Here is a tiny trained network, its code and every weight. The questions are about switching its units off for an input and a target symbol, where a switched-off unit gives its printed mean instead of its output.

import numpy as np


def w(rows, s, z=0):
    codes = np.array(rows[::2]) - 128.0
    scale = np.full(codes.shape[1], s)
    scale[-1] = z or s
    return codes * scale


def norm(h):
    return h / np.sqrt((h * h).mean(-1, keepdims=True) + 1e-5)


def f(y):
    return y / 2 * (1 + np.tanh(0.7978845608 * (y + 0.044715 * y**3)))


def softmax(a):
    e = np.exp(a - a.max(-1, keepdims=True))
    return e / e.sum(-1, keepdims=True)


def log_softmax(a):
    a = a - a.max(-1, keepdims=True)
    return a - np.log(np.exp(a).sum(-1, keepdims=True))


def net(x, mask):
    ids = ['βδζηθλμξπστφψω'.index(c) for c in x.split()]
    T = len(ids)
    res = E[ids] + P[:T]
    u = 0
    for l in range(2):
        r = norm(res)
        for j in range(2):
            rows = slice(3 * j, 3 * j + 3)
            q, k, v = (r @ M[l][rows].T for M in (Q, K, V))
            z = softmax(np.where(np.tri(T) > 0, q @ k.T / 3**0.5, -1e9)) @ v
            o = O[l][rows]
            res = res + np.where(mask[u + j], z, o[:, -1]) @ o[:, :-1]
        u += 2
        y = f(norm(res) @ A[l][:, :-1].T + A[l][:, -1])
        res = res + np.where(mask[u : u + 12], y, B[l][:, -1]) @ B[l][:, :-1]
        u += 12
    return log_softmax(norm(res)[-1] @ U[:, :-1].T + U[:, -1])


Q, K, V, O, A, B = {}, {}, {}, {}, {}, {}
E = w([
[149,186,139],'β',
[156,166,147],'δ',
[161,168,145],'ζ',
[174,128,153],'η',
[188,87,194],'θ',
[38,33,191],'λ',
[157,162,150],'μ',
[174,90,195],'ξ',
[87,176,163],'π',
[83,183,164],'σ',
[167,49,224],'τ',
[100,124,217],'φ',
[4,147,160],'ψ',
[73,85,26],'ω',
],0.012)
P = w([
[253,226,48],'0',
[233,198,70],'1',
[205,165,89],'2',
[147,148,97],'3',
[116,140,100],'4',
[97,128,110],'5',
],0.0055)
Q[0] = w([
[109,129,162],'L0H0',
[150,88,120],'L0H0',
[65,145,237],'L0H0',
[97,39,5],'L0H1',
[74,159,77],'L0H1',
[155,89,20],'L0H1',
],0.012)
K[0] = w([
[119,62,88],'L0H0',
[93,217,132],'L0H0',
[51,67,46],'L0H0',
[251,248,103],'L0H1',
[170,130,125],'L0H1',
[227,254,158],'L0H1',
],0.0095)
V[0] = w([
[54,81,145],'L0H0',
[90,115,105],'L0H0',
[113,27,87],'L0H0',
[79,183,220],'L0H1',
[130,153,112],'L0H1',
[161,192,254],'L0H1',
],0.0083)
O[0] = w([
[174,147,110,48],'L0H0',
[147,90,153,79],'L0H0',
[121,101,136,30],'L0H0',
[97,149,253,198],'L0H1',
[83,185,62,128],'L0H1',
[64,253,201,254],'L0H1',
],0.0069,0.0053)
A[0] = w([
[122,145,104,113],'L0N0',
[253,145,52,135],'L0N1',
[133,123,189,125],'L0N2',
[73,153,63,124],'L0N3',
[156,180,61,163],'L0N4',
[69,141,126,83],'L0N5',
[146,103,92,56],'L0N6',
[140,49,70,253],'L0N7',
[162,121,189,157],'L0N8',
[138,134,132,92],'L0N9',
[162,48,187,169],'L0N10',
[62,158,114,124],'L0N11',
],0.011,0.0049)
B[0] = w([
[214,99,153,120],'L0N0',
[62,88,90,182],'L0N1',
[92,148,56,232],'L0N2',
[136,81,40,148],'L0N3',
[113,10,179,181],'L0N4',
[149,188,94,151],'L0N5',
[176,134,113,99],'L0N6',
[2,71,206,167],'L0N7',
[35,148,178,252],'L0N8',
[129,134,129,114],'L0N9',
[57,77,136,194],'L0N10',
[175,105,64,205],'L0N11',
],0.0054,0.0036)
Q[1] = w([
[81,58,193],'L1H0',
[111,125,179],'L1H0',
[63,157,137],'L1H0',
[142,89,63],'L1H1',
[252,80,109],'L1H1',
[82,172,82],'L1H1',
],0.017)
K[1] = w([
[163,93,175],'L1H0',
[123,101,163],'L1H0',
[43,110,120],'L1H0',
[205,110,119],'L1H1',
[253,155,138],'L1H1',
[93,83,139],'L1H1',
],0.018)
V[1] = w([
[174,77,184],'L1H0',
[2,152,147],'L1H0',
[75,129,61],'L1H0',
[157,213,14],'L1H1',
[189,111,122],'L1H1',
[23,172,32],'L1H1',
],0.0092)
O[1] = w([
[61,208,117,96],'L1H0',
[91,75,167,255],'L1H0',
[120,75,204,116],'L1H0',
[2,192,47,88],'L1H1',
[108,147,159,57],'L1H1',
[126,85,106,184],'L1H1',
],0.0086,0.007)
A[1] = w([
[102,142,160,228],'L1N0',
[237,125,184,103],'L1N1',
[119,139,161,154],'L1N2',
[115,154,110,126],'L1N3',
[88,104,2,203],'L1N4',
[48,67,143,3],'L1N5',
[91,130,163,171],'L1N6',
[118,116,150,121],'L1N7',
[97,225,104,219],'L1N8',
[156,160,122,21],'L1N9',
[59,70,145,43],'L1N10',
[93,136,153,145],'L1N11',
],0.014,0.0015)
B[1] = w([
[171,174,12,227],'L1N0',
[164,37,111,188],'L1N1',
[175,128,107,194],'L1N2',
[175,132,140,137],'L1N3',
[138,65,213,187],'L1N4',
[235,154,52,222],'L1N5',
[134,174,71,225],'L1N6',
[122,111,75,162],'L1N7',
[130,62,143,253],'L1N8',
[246,160,156,120],'L1N9',
[253,182,91,218],'L1N10',
[64,139,63,200],'L1N11',
],0.0064,0.0057)
U = w([
[106,59,21,92],'β',
[93,175,102,255],'δ',
[79,126,137,152],'ζ',
[162,149,125,90],'η',
[157,139,211,90],'θ',
[100,100,176,129],'λ',
[169,175,6,92],'μ',
[119,137,131,57],'ξ',
[84,125,122,113],'π',
[74,118,136,117],'σ',
[82,126,135,123],'τ',
[102,207,254,157],'φ',
[211,197,146,103],'ψ',
[98,171,103,172],'ω',
],0.016,0.0072)

Each question gives the input, a string of symbols that net reads in full, and the target symbol t.
The units are the heads (3 rows each of Q, K, V and O) and the neurons (one row each of A and B). Each row of codes is followed by its name. A weight is (code - 128) times the scale printed after its matrix; where a second scale follows, it is the last column's (O, A, B and U).
mask holds one flag per unit, layer by layer, with each layer's heads first. A switched-off unit (its flag False) gives its mean, the last column of its rows in O or B, instead of its output. The means were averaged over made-up inputs and are rounded, as every weight is.
A unit's drop is (log p(t) with every unit on - log p(t) with that unit switched off) / (log p(t) with every unit on - log p(t) with every unit switched off).
The circuit of an input: a set's keep is (log p(t) with only the set's units on - log p(t) with every unit switched off) / (log p(t) with every unit on - log p(t) with every unit switched off). Starting from the 12 units with the biggest drops (on a tie, the unit counted first), units are removed one at a time, each time the one whose removal leaves the highest keep (on an exact tie, the one counted first), for as long as the keep stays at least 0.8.
circuit, biggest first: the units of the circuit, biggest drop first
most important unit: the unit with the biggest drop
k most important neurons: the k neurons with the biggest drops, biggest first
k most important neurons of layer l: the k neurons of layer l with the biggest drops, biggest first
which heads matter: for each layer, one digit per head in row order, 1 if its drop is at least 0.15 and else 0, layers parted by /
drop when u is switched off: that unit's drop, to one decimal
input ψ ξ η ψ π, target μ: which heads matter	00 / 00
input ω σ ω ψ, target β: circuit, biggest first	(L0H1)
input ζ φ δ π ψ, target μ: which heads matter	00 / 00
input δ ξ φ τ, target φ: circuit, biggest first	(L0H1 L1H0)
input μ φ θ, target φ: circuit, biggest first	(L0H1 L1N5)
input τ ξ ξ ξ, target ψ: 2 most important neurons	(L0N4 L0N2)
input ω φ δ φ μ, target φ: 2 most important neurons	(L1N5 L1N10)
input σ φ ξ, target φ: 2 most important neurons	(L1N5 L1N10)
input η θ μ η ψ, target μ: 2 most important neurons	(L1N5 L1N10)
input φ δ σ ζ β, target δ: 2 most important neurons	(L1N4 L1N0)
input ψ ω ξ, target β: 3 most important neurons of layer 0	(L0N1 L0N7 L0N10)
input ψ δ σ, target μ: which heads matter	01 / 10
input π φ σ θ, target φ: 2 most important neurons	(L1N5 L0N1)
input φ ψ σ, target μ: most important unit	L1H0
input θ η σ ζ, target δ: 2 most important neurons of layer 1	(L1N5 L1N10)
input σ δ δ, target δ: which heads matter	00 / 01
input δ ζ φ φ β, target φ: which heads matter	01 / 00
input δ ξ η ω τ, target β: which heads matter	01 / 00
input π σ τ ψ φ, target μ: which heads matter	00 / 00
input ξ σ η, target δ: most important unit	L1H1
input σ ξ τ ω ζ θ, target β: 2 most important neurons	(L0N7 L1N5)
input δ ψ μ ξ ζ θ, target ψ: 3 most important neurons	(L0N10 L0N8 L0N2)
input ζ σ θ ζ σ μ, target δ: which heads matter	01 / 01
input ψ π ξ δ ξ θ, target ψ: 3 most important neurons	(L0N10 L0N8 L1N8)
input ω ξ ξ, target β: 2 most important neurons of layer 0	(L0N1 L0N7)
input σ β μ, target δ: 2 most important neurons of layer 1	(L1N5 L1N10)
input ψ ω δ, target β: most important neuron	(L0N1)
input ξ φ δ, target φ: 2 most important neurons of layer 1	(L1N5 L1N10)
input θ σ θ, target δ: 2 most important neurons of layer 0	(L0N7 L0N1)
input φ θ σ φ ζ, target φ: drop when L0H1 is switched off	1.0
